Here is a tiny trained network, its code and every weight. The questions are about switching its units off for an input and a target symbol, where a switched-off unit gives its printed mean instead of its output.

import numpy as np


def w(rows, s, z=0):
    codes = np.array(rows[::2]) - 128.0
    scale = np.full(codes.shape[1], s)
    scale[-1] = z or s
    return codes * scale


def norm(h):
    return h / np.sqrt((h * h).mean(-1, keepdims=True) + 1e-5)


def f(y):
    return np.maximum(y, 0)


def softmax(a):
    e = np.exp(a - a.max(-1, keepdims=True))
    return e / e.sum(-1, keepdims=True)


def log_softmax(a):
    a = a - a.max(-1, keepdims=True)
    return a - np.log(np.exp(a).sum(-1, keepdims=True))


def net(x, mask):
    ids = ['ΓΔΘΛΠΣβζημξτφω'.index(c) for c in x.split()]
    T = len(ids)
    res = E[ids] + P[:T]
    q, k, v = (norm(res) @ M[0].T for M in (Q, K, V))
    z = softmax(np.where(np.tri(T) > 0, q @ k.T / 4**0.5, -1e9)) @ v
    res = res + np.where(mask[0], z, O[0][:, -1]) @ O[0][:, :-1]
    y = f(norm(res) @ A[0][:, :-1].T + A[0][:, -1])
    res = res + np.where(mask[1:17], y, B[0][:, -1]) @ B[0][:, :-1]
    return log_softmax(norm(res)[-1] @ U[:, :-1].T + U[:, -1])


Q, K, V, O, A, B = {}, {}, {}, {}, {}, {}
E = w([
[143,138,121,142],'Γ',
[82,116,121,73],'Δ',
[141,139,112,140],'Θ',
[144,139,109,136],'Λ',
[147,139,124,140],'Π',
[67,129,20,173],'Σ',
[21,104,87,146],'β',
[139,138,113,141],'ζ',
[122,132,103,65],'η',
[145,138,124,140],'μ',
[103,76,162,106],'ξ',
[92,217,5,160],'τ',
[125,53,232,164],'φ',
[148,140,130,146],'ω',
],0.024)
P = w([
[156,248,152,194],'0',
[193,70,110,161],'1',
[150,187,158,118],'2',
[187,70,93,130],'3',
[136,185,143,94],'4',
[186,62,84,115],'5',
],0.014)
Q[0] = w([
[185,59,21,121],'h1',
[140,1,93,18],'h1',
[189,164,106,89],'h1',
[227,80,66,15],'h1',
],0.014)
K[0] = w([
[42,172,7,107],'h1',
[78,90,98,64],'h1',
[143,134,82,96],'h1',
[108,129,59,39],'h1',
],0.018)
V[0] = w([
[90,59,71,118],'h1',
[254,137,166,115],'h1',
[65,84,160,224],'h1',
[113,117,189,27],'h1',
],0.0065)
O[0] = w([
[116,48,146,160,93],'h1',
[172,177,198,2,181],'h1',
[96,131,147,175,2],'h1',
[22,155,200,170,143],'h1',
],0.007,0.0037)
A[0] = w([
[39,251,155,167,67],'n1',
[46,87,126,147,47],'n2',
[154,121,95,149,105],'n3',
[50,206,194,206,99],'n4',
[110,179,60,153,50],'n5',
[72,182,150,108,243],'n6',
[85,193,149,121,84],'n7',
[34,108,82,215,223],'n8',
[58,229,154,156,61],'n9',
[182,123,95,197,1],'n10',
[176,205,154,156,30],'n11',
[126,145,176,158,97],'n12',
[159,85,149,166,101],'n13',
[153,99,110,64,219],'n14',
[133,127,136,179,37],'n15',
[74,73,132,106,175],'n16',
],0.014,0.0061)
B[0] = w([
[125,174,181,197,173],'n1',
[166,143,125,81,143],'n2',
[147,106,138,106,155],'n3',
[121,167,89,124,158],'n4',
[86,122,150,138,149],'n5',
[184,161,89,119,209],'n6',
[200,154,146,171,162],'n7',
[170,148,182,111,181],'n8',
[156,195,204,251,162],'n9',
[85,144,134,81,150],'n10',
[100,144,149,181,168],'n11',
[96,48,82,111,142],'n12',
[107,150,81,122,157],'n13',
[62,121,162,154,254],'n14',
[132,104,159,94,130],'n15',
[148,165,94,119,175],'n16',
],0.016,0.0095)
U = w([
[124,127,159,118,41],'Γ',
[136,211,130,33,99],'Δ',
[135,120,115,114,100],'Θ',
[149,101,123,105,127],'Λ',
[133,125,201,115,1],'Π',
[169,91,38,164,165],'Σ',
[238,104,124,102,75],'β',
[127,119,113,124,101],'ζ',
[7,148,115,129,134],'η',
[125,127,173,113,31],'μ',
[133,121,143,102,86],'ξ',
[99,136,14,144,172],'τ',
[140,57,149,168,190],'φ',
[135,176,155,178,200],'ω',
],0.021,0.0092)

Each question gives the input, a string of symbols that net reads in full, and the target symbol t.
The units are the heads (4 rows each of Q, K, V and O) and the neurons (one row each of A and B). Each row of codes is followed by its name. A weight is (code - 128) times the scale printed after its matrix; where a second scale follows, it is the last column's (O, A, B and U).
mask holds one flag per unit, heads first, then neurons. A switched-off unit (its flag False) gives its mean, the last column of its rows in O or B, instead of its output. The means were averaged over made-up inputs and are rounded, as every weight is.
A unit's drop is (log p(t) with every unit on - log p(t) with that unit switched off) / (log p(t) with every unit on - log p(t) with every unit switched off).
The circuit of an input: a set's keep is (log p(t) with only the set's units on - log p(t) with every unit switched off) / (log p(t) with every unit on - log p(t) with every unit switched off). Starting from the 12 units with the biggest drops (on a tie, the unit counted first), units are removed one at a time, each time the one whose removal leaves the highest keep (on an exact tie, the one counted first), for as long as the keep stays at least 0.8.
units of the circuit, in order: the units of the circuit, biggest drop first
unit that matters most: the unit with the biggest drop
top k neurons: the k neurons with the biggest drops, biggest first
drop when u is switched off: that unit's drop, to one decimal
input β ξ Θ Γ, target β: top 3 neurons	(n8, n14, n10)
input ξ τ μ ξ τ ζ, target τ: units of the circuit, in order	(h1, n10, n9)
input η Θ φ η Δ, target ω: units of the circuit, in order	(h1, n9, n7)
input η Δ ω Π, target Δ: top 4 neurons	(n10, n8, n13, n14)
input η η Λ ξ Σ, target ω: top neuron	(n8)
input η ζ Θ ω ξ Λ, target η: top 2 neurons	(n14, n6)
input Λ β μ ω β μ, target β: top 2 neurons	(n8, n14)
input β μ η, target ω: top 2 neurons	(n9, n7)
input η φ η Δ ξ Λ, target Δ: top 4 neurons	(n10, n8, n13, n9)
input ω Λ Λ η Λ, target Δ: top 3 neurons	(n9, n1, n6)
input Γ Δ ξ μ, target Δ: top 3 neurons	(n10, n8, n13)
input η μ ξ Θ, target η: top 2 neurons	(n6, n14)
input Π ξ Λ ω Π, target Δ: top 2 neurons	(n9, n1)
input Λ Λ τ Λ, target τ: top 2 neurons	(n10, n8)
input η Λ ξ ζ, target η: top 4 neurons	(n6, n14, n8, n7)
input Π Θ τ Δ ξ ζ, target Δ: top 3 neurons	(n10, n8, n13)
input μ Γ τ ζ, target τ: top 2 neurons	(n10, n13)
input Λ φ β Λ φ, target Δ: unit that matters most	n14
input Λ β ξ η, target η: drop when n14 is switched off	0.4
input η β η η η μ, target η: drop when n15 is switched off	0.0
input Θ η β, target ω: drop when n1 is switched off	0.1
input η μ Π Θ β ξ, target β: drop when h1 is switched off	2.4
